[  0   1   1   2   8   0   8   2   4  -4  -4   4   9   2  -4  -1  -4 -11
   3   6 -25  -1  -1   6  -2  -1  -2  -5  -3  -3]  <32>
[ -5  -6   5  -2   5  -1   8 -11   3   2   3  -5   7  -7  -4  -2  -5   3
   5  -3 -51   5  22  11   5  -3  -4   5   1   1]  <32>
[  4  -4   3  -2  -2  -1  -2   0  -3  -2  -3   1  10   7  -3  -4  -5  -5
   0   3 -10   3  -1   0   7   1   2  -6  -3  -2]  <28>
[-3 -2 -5  7 -5  0  2  1  1  4 -1 -4 -6  8 -1 -5 -1 -5  2  2  6  0 -2  5
  7 10  1 -3 -2  0]  <48>
[ -6  -1  -3  -1  -3  -1  23  -3   2   3   0 -10   0   5   1  -6   0  -1
  -1 -10  -8  -3   6   6   0   1   3  -5  10   1]  <32>
[  3  -2   2  -6   4   2  18   2   2  -2  -2   4  10  -1   1   5  -2  -6
  -1   9 -39  -2   3  -3  -1   0   3  -7  -2  -2]  <35>
[-10  -1  -5  -5   1  -7 -14   7  -7  10  -5  -5  -7   0   0  -4   8 -12
  -6  12  -2   1  -8 -13   2  -3  -1  -5  -1   0]  <32>
[  1   0  -1   4   6   7  43   1   8  -6   0  -6  11   1  -1   3  -3   5
   1  -8 -26  -3   1  18  -2   5  -1   2  -2  -2]  <28>
[  1   0  -1   0   5   1  -8  -1   5  -6  -1   4   1  -2  -3   3   3   0
  -3  -5 -17   1  -4   8  -2   1  -3  -1   0   1]  <41>
[-10   4  -4  -6  -1   0  54   5  -4  -1   0 -11 -16  -2  10   2  -6  10
  -6   9 -11  -5  -2  -7 -15  12  -5   4   4  -4]  <32>
[ 10  -7   1  -1   3   8   5  -1   2  -2 -16   2  10   4   2   4   2 -10
   3   9  -4  -4   1  25   3   5  -3  -6 -10  -3]  <33>
[  2  -4   5   0   0   6  34   5  11  -2  -6  -4  10   7   7 -25   4 -10
   4   7 -28  -4  -5   6  -4  -3   4  -1  -2  -1]  <48>
[  9  -7   1  -2   7   7  37  -2  -8   0   0   0  13  -2  -1   5  -5   1
   6   9 -18   1  -5   5 -11   4   5  -3  -1   1]  <32>
[ -2   1  -2  -1  -2  -6   3   3  -1  -6  -2   0   0   0   5   5  -1  -6
   2  10 -22   1   1  -7  -8  -5   7  -1  -2  -4]  <35>
[-10   2   1  -5   0 -10  21   3  -2   0   0   5   2 -11   4  -1   1  -2
  -1 -36 -41  -4   1   3  -4  -3  10  -4   0   0]  <30>
[ -7  -8   0 -10  -3 -14   9  14   1   7  -5  -8   3   2  -1  -6   5  -6
   7   4 -20   0  -4   3   0   0   0  -1   1  17]  <28>
[  4  -1  -6   5   9   3 -17   0 -11   2   1   7  -1   8  -7  -1  -8   4
  -4  -4  24  15   4  13  -4   1  -6  -6   3  -1]  <32>
[  4   0   3  -4   2   0  12   0   0  -3   0   5  -5  -1   4   2   2   0
  -4   5 -16  -2  -1  -4  -6  -2  -1  -6  -3   1]  <35>
[  6  -5   3  -2   6   5  46   5  16  -2   1  -9  12  -2   5   9  -2 -11
   4   9 -46  -6  -1   7 -16  -1   7   2  -2   2]  <48>
[ -4  -2  -1  -7   0  -1  16   7  -5   0  -1  -2   4   2   9  -2   4   0
  -2   4 -29   1   7   1  -4  -5  -2  -5   1   2]  <35>
[  7  -3   2   3  -6   4   2   3  -2  -3  -3   4   8   0  -3  -1   2   0
   7   1   7  -5  -1   5   6  -4   8 -10  -4   3]  <47>
[  0  -1   2  -3   4  -2  -4  -3   8  -2  -6  -1  -6   0   1   4   9  -9
   7  15  15  -3  -4 -13   3   3   7   0  -2   6]  <48>
[-12  -2  -6  -4  -2  -5  24   3   3   2   0   0   9   1   0  -3   0  -3
   3   4 -37  -1  -5   3  -3  -4   3   1  -4  -5]  <32>
[19 -2  0  4  7 17 40 -3  9 -3 -2  9 20  3 -3  6 -2  9  0 -8 -7 -1  7 25
 -3  4  3 -8  0  1]  <48>
[-14   5   4  -5 -10  -5   8   5   4   2   0  -8  -4   7   4   1   9  -9
  -3   5 -43  -7   0  -7  -1  -3   2  12  -2   2]  <41>
[-2  1  2  1 -1  4  8 -1  0 -3 -1  0 11 -2  3  2  2  4  3 -7 -5  4  3  7
  2 -1  6  0 -1 -1]  <48>
[ 17   1  -2   4   1   5  11 -11  -2  -7  -2  -1   3   1  -2   4  -3   0
   3  -4  17   0  -4   4  -3   0  -1 -11  -4   0]  <48>
[  2  -2  -3  -2   2   1  14  -4  -4   4   9   4   8   2   0   5  -1   9
   0  -6 -17   1   0  10  -3  -2  -1   0   1   1]  <35>
[ 2 -7  3  2 -1  6 15  6  2 -3 -5 -1  4  6  3 -2  0 -6  7  3  0 -2 -4  0
  2  9  5 -4  2 -1]  <48>
[  6   6   1   3  -8  -2  -4   3   1  -3  -4   5   8  -2   1   6  -4   2
   1   7 -14  -2  -6   1   3  -5   4   2   4  -1]  <51>
[-11  -7   3  -4   6 -13  14  -4   4   5  -1  -7   0   3   1  -4  -1 -21
   5  15 -44  -2   0 -17  -5   0   4  10   1  -1]  <32>
[ -1  -2   1  -4  -3   4  16   0   3   4   1  -4  12  14  -2  -6  -3  -2
   5   2 -25  -3  -5   9  -1   4  -6  -4 -11  -1]  <48>
[-10  -7  -1  -6  -3   1   6   3  -1  -4   0  -4   6   0   0  -2   8  -6
   4   4 -29  -2   0   3   5  -7  -3  -2  -1  -1]  <30>
[ -3  -3   4  -2  -5  -5 -20   2   0   6   4  -1  -3  -4   2   1   9  -7
  -3   4   6   2   6  -7   2  -2   4   6  -1  -1]  <41>
[  1   0  -6   0   9  -1  13   1  10   5  -4  -4   9  -2   4   4   6  -7
   9   6 -34  -4   3   4   2  -4   4   4   0   0]  <41>
[  7  -2  -1   0  11  13  42   5   6  -6  -2   3   7  -2  -4   2   1   0
  -4   1 -12  -3  -1   8 -10   9   3  -5   1  -5]  <48>
[ -3  -3  -1   3   5   7  12   2   2  -2  -1  -3   2   8 -10  -2  -2   5
   8  -1  -9   0  -1  10   1   3  -6   0   0  -2]  <28>
[ -7   0  -3   0   3   3  13   6  -3  -7   4  -2   1   6  -1  -3   1  -8
   3   3 -10   1   1  -6   0   2   5  -7   0   2]  <48>

[ 7  6 -2 -2 -2  1  4  1 -1  0 -2 -4  3 -1  0 -2  3  6  1 -4  3  8  1 -4
  2 -3 -2 -1  8 -1]  (70)
[  1  -1   6  -5   5   1   6   1  -3   8   6  -2  10 -12   6  -2  -1   4
  15  -3   4  14  -6  -5   0   2  -6   2  -1 -14]  (81)
[  1   9   2  -4   7  11   2   9 -15   9  -5   6   0   8   5   5  10  15
  11 -11  -9   8   8  -5  -5   2   4 -17   9   3]  (72)
[ 2  2  0 -3  2  5  3  1 -2  3 -4  2 -3  6  0 -3  6  9 -2 -7 -6  6 10 -5
 -4  0  1 -6  1 -2]  (70)
[  1  -4   3  -3   2   0   0  -3  -3   2   2   7   7   4   1  -1   4   6
   9   0   7  -2   2  -4  -2   5   1  -7 -10  -9]  (81)
[  2 -10   3  -2  -2   0   4  -5   1  -1  -5  -1   3   6  -3   2   5  17
  11  -2  -3   5  -6  -8  -4   9  -5 -11 -12   0]  (70)
[ -4  -7   4  -2  -3  -4  18   0   2   3   0  -2  -1   0  -8  -9   8  16
   7 -11  -7   9   1  -6  -7   0  -5  -4  -1  -6]  (75)
[ 0  2  6 -5  0  3  7  8  0  6  1  1  3  2  5 -2  1  7 10 -4  1  2  4 -7
  1 -2  0 -9 -1 -7]  (75)
[  1   3  -3  -2   7  -2  -2   2 -12   7   1   2   4   3   6   5   4   8
   8  -1   3   6  -2  -6  -6   9  -1 -16  -4  -1]  (73)
[ 2 17 -5 -2  3  0  1 -1 -7 -1 -3  2 -2 -1  5 -2 -1 -1 -3  2  4  4 -3 -5
 -2 -3  1 -5  8 -3]  (75)
[ -3  -5   7  -3   0  -1   5   4   7   2   4  -7   7 -10   2  -5  -1  -1
  14   0   3  12  -6 -13   1   1  -9   3  -4 -11]  (81)
[-5 -9  0  6 -5 -9 -2 -5  7  0 -5  4 -3 -4 -7  2 -4  4  2  1 -3 -3 -2 -1
  0  3 -4  2 -5  2]  (72)
[-1  2 -4 -3  0  1  0  2 -4  5  3  1  0 -1  2  4  3  5  9  2  1 -2 -3 -5
  0  0  5 -3 -1  1]  (70)
[ 4  2 -1 -5  1  4 -2  3 -5  0 -3 -2  1  4  2 -1  2  6 -1 -5  2 -3  8 -1
  3 -1  3 -7  5 -3]  (72)
[-1  8 -1 -4 -1  1  0  3 -3 14 -1  1 -1  1  0  0  1  1  3 -3 -8  3  1 -2
 -6  1 -2 -3  3  7]  (75)
[ -1 -11   2  -4   1  -4   1  -2  -1   7  -3   3  -1   3  -3  -1   1  11
   6  -3  -2   2   1  -5  -1   5  -6  -1   0  -1]  (72)
[ 5  6  0 -5  3  1 -2  2  2  5  2 -1  2  1  4  0 -2  5  4 -4  5  4 -2 -3
 -4  0 -4 -6 -4  1]  (70)
[ 0 -6  1 -1 -6  1  2  1  2  2 -8  3 -2  3 -6  4  0  3 -3  0  1 -4  4  8
  2  0 -2  1  6  5]  (72)
[  3  12   1  -8  12   0   0   9 -13   8  -7   1   6  -1   7  -6   3  10
   2  -1   4   6   3  -5  -2   1  -1 -12   1  -4]  (73)
[ -2  -7   8  -1   4  -1   4   2  -3   1   6   0  10   0   8   0   0   2
  16   2  -1   7  -3  -6   0   4  -6  -5 -12 -14]  (73)
[  0   8   3  -6   9   1   0   5  -5   7   2  -1   7   3   5  -2   5   6
   9  -2   0   5  -2  -5  -5   0   3  -7   0 -13]  (70)
[-2 -5 -1 -2 -1 -4  0  0 -4  5  0  3 -2  8 -4  5  4 10  5  3 -8 -2 -1 -4
 -3  1 -3 -6  0  5]  (75)
[  3  -3   6  -4  -4   1   2   1 -11   2  -4   0   2  -2  -1  -2   0   1
  -7  -1   3  -2   8   5   6   2   0  -3   2  -3]  (81)
[ -1  -6   3  -1   0   0   2   0   4   9  -5   6  -3   1   1   6  -5   1
   5  -4 -11   2   4   0   5   2  -4  -8   4  -1]  (81)
[  0   7  -2  -8   4   4  -4   5 -10  -4  -3   3  -1   5   1   4   9   6
  -3   1  -4  -2   8  -1  -4   0   6 -18   5   8]  (72)
[ 0 -1  3 -4  4 -4  1  5 -4  8 -2  2  3  6 -2  3  7 13 20 -7 -2  0  9 -3
 -2  6 -5 -5 -5  5]  (72)
[ -2   0   1  -2   2   4   3   5  -2   9   0   2  -6  10   3   3   8   8
   7  -5 -14   0   5  -4  -1   1   7 -11   6   5]  (70)
[ -1   6  -3  -4   2   6   3   6  -2   3  -6   4  -5   4  -2   2   3   7
   0 -19  -3   0   7   0   0   4  -4  -6   9   8]  (72)
[ -5  -4   1  -3   7   0   7  -2  -3   3   4  10   8 -10   4  -3   2   1
  13   1   3  15  -6  -8   1   0  -3  -5   0 -12]  (81)
[  4  13  -2   2  15   6   0  14 -11  10   1   1   4   2   8   3   2   8
  12  -3  -6  13   4  -5   0   2   3 -10   7  -2]  (81)
[ 0  3  1 -4  2  0  2  6 -1  1  3 -6  3 -6  3 -1 -4 -5  4  5  6  9 -3  0
  4  5 -7  4  0 -4]  (72)
[ 2  5 -2 -3  3  0  2  0 -3  2 -3 -1  2 -2  1  2 -1  5  3 -3  0  6 -7 -3
 -2 -4  1 -2  0 -7]  (70)
[  7  10   2 -19  10   4  11  20 -12   8   5  -8  18 -11   7 -12  -6   3
   7 -10  10  15   1   0  11   4 -19   7  20  -5]  (81)
[ 2  5  1 -6  1 -1  3 11 -2  6 -8  2  2 -4  0  3 -6  2  5 -5  6 15  0 -2
  1  5 -8 -4  7  0]  (73)
[ 2  2  1 -1  5  1 -3  1 -5  4  0  0  3  3  3 -1  0  5 -5 -2 -3  3  2 -5
 -2  2  0 -5 -5 -4]  (72)

[ 3  5  2  0  2 -2  2 -6  3  2  5  3 -7  0  5  1  4 25 15 -2 -1 -7 -2 -1
 -1 -7  6  4 -1 -8]  (67)
[ -7  -3 -11   3  -1  -4   0   0  -7  -2  -4  -1   3   1   3  -1  -4   7
  -1   3  -5   9 -12  -8  -2  -3   0  -2   1   2]  (54)
[ -4  -2 -19   1  -1  -5   2  -3 -10  -3  -5  -2   1   7   2   1   1   0
   0   1 -12   9 -19 -12   1 -10   0  -3 -13   1]  (54)
[  0  -2  -8   2   5  -7   1  -3  -8  -3   4  -4  -6  15  -3  -6   4   7
  11  -1 -10   0  -3  -2   4  -4   7   3  -9  -4]  (52)
[ -3   1  -8   3   4  -1  -1  -5  -4   0 -11   1   4   1   5   3   3  14
  -4  -1  -4   4  -6  -3   2  -3   1  -2  -2  -7]  (62)
[  0  -1 -11   4  -2   1   1  -8  -6   0  -8  -4   8   3   2   1   0  27
  -5   0 -11   5 -11  -6   4  -7   0  -7   3  -4]  (68)
[-1 -3  0  1  0 -5  0 -2 -4 -2  1 -3 -3 21  0 -6 -1 -2 10  3 -7  2  2  5
 -2 -1  3  1 -2  5]  (52)
[ -1   4 -11   0   0  -5  -1  -2  -1  -1   4  -3  -5   5  -2  -4   1  18
  14  -3  -9   2 -10  -7  -1  -7  -2   0   0  -6]  (67)
[ -2  -1 -10   4   4  -4  -2  -4  -9   1  -4  -8   5   8   6  -4   1  17
 -10   2 -12   9  -3  -3   6   3   1  -4   8 -14]  (62)
[  0  -2 -13   8   3  -5   0  -6  -9  -1  -7  -3   4   0   3  -2   4   8
  -5   2 -15   5  -2  -7   3  -8  -1  -6 -10 -12]  (62)
[ -4   1   1   2   1   0   0  -4  -1  -1   0  -3  -1  -5  -1   2  -2  35
   4  -2 -10   1  -4  -4  -4  -9   0  -3  16   0]  (77)
[  3   2  -7   1   3  -4  -2  -1  -2   1   2  -6  -2  13   2  -4   5  -2
   8  -2  -8  -3   5  -1   6   3   2  -3  -7 -13]  (52)
[ -7  -1 -13   2   1  -6   0  -3  -8   0  -3  -1   7   6   1  -3  -1   4
   6   3  -9   6 -11  -6  -2  -7   3  -1  -8   4]  (54)
[  3   1  -8   2  -3   3   1  -7  -1   0  -1  -3   5   1   4   3   0   8
  -5   0  -5   0  -6  -4   8   3  -1  -5  -1 -10]  (68)
[-8 -2  7 -1 -3 -9  2  6  5 -1  1 -3 -9  2  7 -5 -4 18 17  4 -5 13 -3  2
 -7  0  2 -2 28 -2]  (55)
[-2  3  0  6 -2  0  3 -7 -4  0 -3 -9  8  9 -2 -1  4 35  1 -3 -9 -1  2 -1
 -1 -4 -2 -6  3 -5]  (58)
[ -6  -4 -14   4   2  -3  -2   2  -6  -1  -7   2   6  -4   5  -3   2   5
  -9   3  -6  10  -7  -8  -3   0  -1  -8   2 -10]  (62)
[ 5  4 -6 -1 -1  0  2 -1  5 -1  3  2 -7 -3  2  2  2  3 11 -3 -2 -4 -5 -5
  3 -3  1  1 -3 -8]  (67)
[ -2  -3 -24   3   7  -9  -1  -5 -14  -2   3  -3  -4   9   1  -4   1   5
   6  -5 -13   4 -14  -8   5  -9   6   5 -13  -1]  (52)
[ -7   1   3   1   1   1   2  -3   2   1   2   2   1 -13   0   3  -3  35
   1  -2   4   3  -6  -3  -8  -9   0   0  15  10]  (77)
[  2   2  -1  -1  -6   3   1  -3   5   2  -3  -3   0   2  -1   3   0  15
   8   2  -2  -4   0  -7   0   0   0 -10   7 -16]  (58)
[ -3  -2 -14   2   4  -4  -1  -6  -9  -2  -6  -8   5   6   0  -2   2  22
  -6  -1 -12   8  -9 -10   0  -4   0  -5   1 -10]  (62)
